Below is a small trained network, with its code and all its weights. Each question gives an input and a class and asks what happens when units are switched off, that is, made to give their printed mean instead of their output.

import numpy as np


def w(rows, s, z=0):
    codes = np.array(rows[::2]) - 128.0
    scale = np.full(codes.shape[1], s)
    scale[-1] = z or s
    return codes * scale


def f(y):
    return y / 2 * (1 + np.tanh(0.7978845608 * (y + 0.044715 * y**3)))


def log_softmax(a):
    a = a - a.max(-1, keepdims=True)
    return a - np.log(np.exp(a).sum(-1, keepdims=True))


def net(x, mask):
    res = np.array(x, float).reshape(1, 8) / 4 @ E
    y = f(res @ A[0][:, :-1].T + A[0][:, -1])
    res = res + np.where(mask, y, B[0][:, -1]) @ B[0][:, :-1]
    return log_softmax(res[-1] @ U[:, :-1].T + U[:, -1])


A, B = {}, {}
E = w([
[129,129,129,129,127,125,123,128,126,128,123,128],'x0',
[192,156,64,88,52,139,204,139,107,161,181,197],'x1',
[96,159,64,200,77,72,53,172,51,125,185,67],'x2',
[127,128,130,125,130,132,128,124,126,131,130,131],'x3',
[171,157,103,24,107,110,82,56,132,127,97,45],'x4',
[170,195,155,190,110,175,171,83,44,44,75,124],'x5',
[78,37,81,169,50,177,107,51,144,119,100,154],'x6',
[105,91,145,156,118,54,253,74,133,116,174,50],'x7',
],0.0061)
A[0] = w([
[90,73,110,81,140,78,105,162,214,208,185,132,40],'neuron 1',
[156,184,170,105,197,84,132,185,122,134,139,107,98],'neuron 2',
[60,111,200,160,197,120,71,122,148,103,77,73,26],'neuron 3',
[71,55,84,152,60,155,109,71,148,115,109,138,55],'neuron 4',
[93,82,111,83,138,86,106,163,202,193,178,132,85],'neuron 5',
[101,144,77,181,96,82,86,173,52,108,177,91,23],'neuron 6',
[75,57,76,154,63,151,104,67,143,117,108,145,74],'neuron 7',
[103,79,165,153,113,36,254,63,132,105,205,50,88],'neuron 8',
[154,104,187,92,167,169,188,102,186,128,84,168,49],'neuron 9',
[85,98,165,225,151,146,172,194,125,125,173,206,63],'neuron 10',
[197,154,60,94,57,139,192,138,108,169,180,188,113],'neuron 11',
[177,170,175,174,112,170,171,96,58,51,87,130,9],'neuron 12',
[164,190,174,93,186,68,135,187,113,135,158,109,80],'neuron 13',
[67,64,92,153,73,158,106,69,138,110,108,132,75],'neuron 14',
[156,103,191,90,165,170,187,101,186,124,86,172,35],'neuron 15',
[195,150,62,95,59,140,188,137,107,170,181,187,114],'neuron 16',
[181,162,90,28,104,107,75,31,133,116,101,30,171],'neuron 17',
[163,193,169,97,192,76,137,196,110,126,155,98,71],'neuron 18',
],0.0057,0.0014)
B[0] = w([
[67,209,28,118,210,195,186,61,14,44,45,93,228],'neuron 1',
[203,108,139,185,113,181,158,94,156,155,153,129,191],'neuron 2',
[128,36,206,164,182,94,77,91,156,39,150,87,209],'neuron 3',
[204,132,132,206,127,175,185,110,161,184,128,121,192],'neuron 4',
[87,183,64,117,182,173,169,91,47,62,77,108,215],'neuron 5',
[68,216,80,83,33,82,58,70,179,209,211,72,208],'neuron 6',
[206,125,137,195,121,187,183,109,156,180,141,131,197],'neuron 7',
[178,124,150,10,103,235,2,200,65,116,160,254,254],'neuron 8',
[64,214,78,83,32,66,49,72,169,194,214,72,196],'neuron 9',
[46,125,159,103,91,27,195,211,126,198,43,158,223],'neuron 10',
[112,28,208,160,201,69,75,91,150,34,150,70,224],'neuron 11',
[48,217,36,101,188,157,173,76,27,65,71,93,194],'neuron 12',
[205,119,128,206,119,190,186,98,165,178,136,128,198],'neuron 13',
[194,111,146,198,132,163,182,115,159,166,128,121,187],'neuron 14',
[58,218,70,81,32,76,47,70,169,195,211,63,196],'neuron 15',
[109,36,214,165,203,70,72,84,155,21,146,67,221],'neuron 16',
[73,89,178,114,108,42,211,252,124,207,22,211,237],'neuron 17',
[198,121,126,201,111,186,176,94,161,181,141,128,201],'neuron 18',
],0.006,0.0046)
U = w([
[76,193,78,115,41,66,70,83,165,182,206,50,80],'0',
[82,171,45,127,191,171,204,88,37,52,74,88,88],'1',
[133,40,230,154,186,73,92,103,165,37,147,68,110],'2',
[239,116,137,187,116,197,213,117,171,190,137,129,101],'3',
[74,110,169,113,102,28,210,225,126,187,52,189,111],'4',
[169,131,142,65,113,226,2,179,92,117,148,253,146],'5',
[138,130,119,119,128,128,131,139,138,115,129,132,254],'6',
],0.0088,0.0069)

Each question gives the input, the list of numbers given to net, and the class t.
The units are the neurons (one row each of A and B). Each row of codes is followed by its name. A weight is (code - 128) times the scale printed after its matrix; where a second scale follows, it is the last column's (A, B and U).
mask holds one flag per neuron, in row order. A switched-off neuron (its flag False) gives its mean, the last column of its row in B, instead of its output. The means were averaged over made-up inputs and are rounded, as every weight is.
A unit's drop is (log p(t) with every unit on - log p(t) with that unit switched off) / (log p(t) with every unit on - log p(t) with every unit switched off).
The circuit of an input: a set's keep is (log p(t) with only the set's units on - log p(t) with every unit switched off) / (log p(t) with every unit on - log p(t) with every unit switched off). Starting from the 12 units with the biggest drops (on a tie, the unit counted first), units are removed one at a time, each time the one whose removal leaves the highest keep (on an exact tie, the one counted first), for as long as the keep stays at least 0.8.
units of the circuit, in order: the units of the circuit, biggest drop first
most important unit: the unit with the biggest drop
top k neurons: the k neurons with the biggest drops, biggest first
drop of u: that unit's drop, to one decimal
input [-2,-3,-2,7,-5,-3,-8,7], class 3: top 3 neurons	neuron 13; neuron 18; neuron 2
input [6,7,-8,3,-5,-2,8,2], class 0: units of the circuit, in order	neuron 15
input [-3,8,-1,7,-6,-4,1,7], class 2: top 3 neurons	neuron 16; neuron 11; neuron 17
input [3,2,-3,6,5,1,-7,0], class 3: units of the circuit, in order	neuron 13; neuron 18
input [7,0,4,-2,7,1,6,-6], class 4: top 2 neurons	neuron 17; neuron 8
input [-3,-3,-8,2,8,6,-1,5], class 0: top 2 neurons	neuron 15; neuron 9
input [-2,4,3,-6,-8,-1,8,4], class 3: top 3 neurons	neuron 7; neuron 4; neuron 14
input [2,-2,-3,6,-5,6,-8,-1], class 3: units of the circuit, in order	neuron 18; neuron 13
input [2,5,-2,2,4,-5,1,-5], class 1: top 3 neurons	neuron 1; neuron 8; neuron 5
input [8,-8,-5,3,1,-3,1,-7], class 2: top 2 neurons	neuron 3; neuron 8
input [1,5,5,-1,-7,-1,4,-5], class 4: top 2 neurons	neuron 10; neuron 8
input [-3,7,-4,8,-4,-7,5,2], class 1: top 3 neurons	neuron 1; neuron 5; neuron 3
input [-3,6,-1,-1,-7,-7,1,7], class 1: top 3 neurons	neuron 1; neuron 5; neuron 17
input [-2,-7,7,5,0,3,-7,0], class 0: most important unit	neuron 6
input [-4,6,-8,-4,-5,-4,7,-2], class 0: units of the circuit, in order	neuron 15; neuron 9
input [-2,3,8,7,-5,8,-3,-1], class 0: top 3 neurons	neuron 6; neuron 1; neuron 5
input [4,8,-2,3,0,0,-1,6], class 2: drop of neuron 11	0.3
input [-4,2,-8,4,4,-5,2,8], class 0: drop of neuron 8	-0.1
input [4,5,1,-5,5,-1,-2,8], class 5: drop of neuron 8	1.0
input [6,-2,2,3,8,-1,1,-3], class 4: units of the circuit, in order	neuron 17
